Here is a tiny trained network, its code and every weight. The questions are about switching its units off for an input and a class, where a switched-off unit gives its printed mean instead of its output.

import numpy as np


def w(rows, s, z=0):
    codes = np.array(rows[::2]) - 128.0
    scale = np.full(codes.shape[1], s)
    scale[-1] = z or s
    return codes * scale


def norm(h):
    return h / np.sqrt((h * h).mean(-1, keepdims=True) + 1e-5)


def f(y):
    return y / 2 * (1 + np.tanh(0.7978845608 * (y + 0.044715 * y**3)))


def log_softmax(a):
    a = a - a.max(-1, keepdims=True)
    return a - np.log(np.exp(a).sum(-1, keepdims=True))


def net(x, mask):
    res = np.array(x, float).reshape(1, 6) / 4 @ E
    u = 0
    for l in range(3):
        y = f(norm(res) @ A[l][:, :-1].T + A[l][:, -1])
        res = res + np.where(mask[u : u + 12], y, B[l][:, -1]) @ B[l][:, :-1]
        u += 12
    return log_softmax(norm(res)[-1] @ U[:, :-1].T + U[:, -1])


A, B = {}, {}
E = w([
[91,79,98],'x0',
[123,19,215],'x1',
[85,84,98],'x2',
[247,100,66],'x3',
[69,136,125],'x4',
[92,254,107],'x5',
],0.0061)
A[0] = w([
[98,137,156,91],'L0N0',
[120,137,210,108],'L0N1',
[86,80,229,99],'L0N2',
[74,238,133,179],'L0N3',
[117,71,72,110],'L0N4',
[121,190,85,166],'L0N5',
[84,118,134,1],'L0N6',
[126,135,160,130],'L0N7',
[144,109,187,163],'L0N8',
[5,121,159,181],'L0N9',
[116,162,103,26],'L0N10',
[141,145,140,201],'L0N11',
],0.012,0.0028)
B[0] = w([
[128,177,120,134],'L0N0',
[140,101,147,160],'L0N1',
[168,41,168,232],'L0N2',
[38,104,140,254],'L0N3',
[254,111,143,172],'L0N4',
[65,73,137,196],'L0N5',
[150,180,141,123],'L0N6',
[106,159,116,134],'L0N7',
[228,55,150,175],'L0N8',
[182,220,252,255],'L0N9',
[100,101,88,127],'L0N10',
[150,54,149,154],'L0N11',
],0.0062,0.0051)
A[1] = w([
[222,244,31,161],'L1N0',
[198,30,104,123],'L1N1',
[83,101,136,76],'L1N2',
[254,154,141,252],'L1N3',
[136,190,126,36],'L1N4',
[104,179,62,205],'L1N5',
[147,74,111,237],'L1N6',
[202,126,51,58],'L1N7',
[89,175,108,70],'L1N8',
[42,189,77,121],'L1N9',
[140,224,31,194],'L1N10',
[200,162,69,181],'L1N11',
],0.0098,0.0017)
B[1] = w([
[62,142,40,178],'L1N0',
[152,168,51,253],'L1N1',
[134,91,190,131],'L1N2',
[157,225,41,246],'L1N3',
[121,64,98,122],'L1N4',
[2,109,85,155],'L1N5',
[202,146,93,183],'L1N6',
[125,215,114,169],'L1N7',
[51,52,111,140],'L1N8',
[103,34,140,191],'L1N9',
[34,124,98,169],'L1N10',
[63,241,89,164],'L1N11',
],0.0055,0.0058)
A[2] = w([
[107,95,2,198],'L2N0',
[197,177,131,188],'L2N1',
[146,145,111,48],'L2N2',
[154,94,114,147],'L2N3',
[126,146,133,1],'L2N4',
[226,148,195,24],'L2N5',
[84,124,175,187],'L2N6',
[111,53,81,135],'L2N7',
[75,46,60,102],'L2N8',
[59,107,118,105],'L2N9',
[64,69,148,164],'L2N10',
[71,52,201,169],'L2N11',
],0.0096,0.0036)
B[2] = w([
[220,234,106,255],'L2N0',
[181,215,125,233],'L2N1',
[176,136,115,111],'L2N2',
[169,82,112,156],'L2N3',
[133,135,143,92],'L2N4',
[120,85,105,203],'L2N5',
[164,216,179,196],'L2N6',
[158,172,92,155],'L2N7',
[219,186,128,167],'L2N8',
[120,150,130,164],'L2N9',
[131,220,144,199],'L2N10',
[255,149,151,249],'L2N11',
],0.0055,0.004)
U = w([
[177,183,108,254],'0',
[24,117,102,174],'1',
[177,13,150,102],'2',
[134,87,141,146],'3',
[147,178,46,69],'4',
[31,129,2,58],'5',
[185,40,55,123],'6',
],0.0089,0.0036)

Each question gives the input, the list of numbers given to net, and the class t.
The units are the neurons (one row each of A and B). Each row of codes is followed by its name. A weight is (code - 128) times the scale printed after its matrix; where a second scale follows, it is the last column's (A, B and U).
mask holds one flag per neuron, layer by layer. A switched-off neuron (its flag False) gives its mean, the last column of its row in B, instead of its output. The means were averaged over made-up inputs and are rounded, as every weight is.
A unit's drop is (log p(t) with every unit on - log p(t) with that unit switched off) / (log p(t) with every unit on - log p(t) with every unit switched off).
The circuit of an input: a set's keep is (log p(t) with only the set's units on - log p(t) with every unit switched off) / (log p(t) with every unit on - log p(t) with every unit switched off). Starting from the 12 units with the biggest drops (on a tie, the unit counted first), units are removed one at a time, each time the one whose removal leaves the highest keep (on an exact tie, the one counted first), for as long as the keep stays at least 0.8.
circuit, biggest first: the units of the circuit, biggest drop first
top k neurons: the k neurons with the biggest drops, biggest first
top k neurons in layer l: the k neurons of layer l with the biggest drops, biggest first
drop of u: that unit's drop, to one decimal
input [-1,0,-6,4,4,1], class 5: top 2 neurons -> (L0N2 L0N9)
input [6,1,-6,-2,4,-3], class 2: top 2 neurons -> (L0N2 L2N0)
input [-1,-1,0,8,4,1], class 5: circuit, biggest first -> (L0N2 L1N0 L0N8)
input [-2,2,-1,-4,1,-3], class 2: circuit, biggest first -> (L0N2)
input [4,-3,-6,3,-1,3], class 5: top 4 neurons -> (L0N2 L1N5 L1N10 L0N8)
input [0,2,-6,-8,-6,0], class 2: circuit, biggest first -> (L0N2 L0N8)
input [-3,-2,-3,2,-4,5], class 5: top 2 neurons -> (L0N2 L0N9)
input [-8,0,-8,8,-1,4], class 5: top 3 neurons -> (L1N0 L0N9 L0N2)
input [1,-7,-3,0,-4,1], class 1: top 2 neurons in layer 0 -> (L0N2 L0N8)
input [-1,1,0,-7,7,-1], class 2: drop of L0N9 -> -0.1
input [-2,-1,3,0,-2,5], class 1: drop of L0N3 -> 0.2
input [0,5,7,-6,8,-1], class 2: drop of L0N2 -> 0.2
input [-8,-1,5,7,8,7], class 5: top 2 neurons in layer 0 -> (L0N9 L0N2)
input [-2,-5,4,-2,-7,3], class 1: top neuron in layer 2 -> (L2N1)
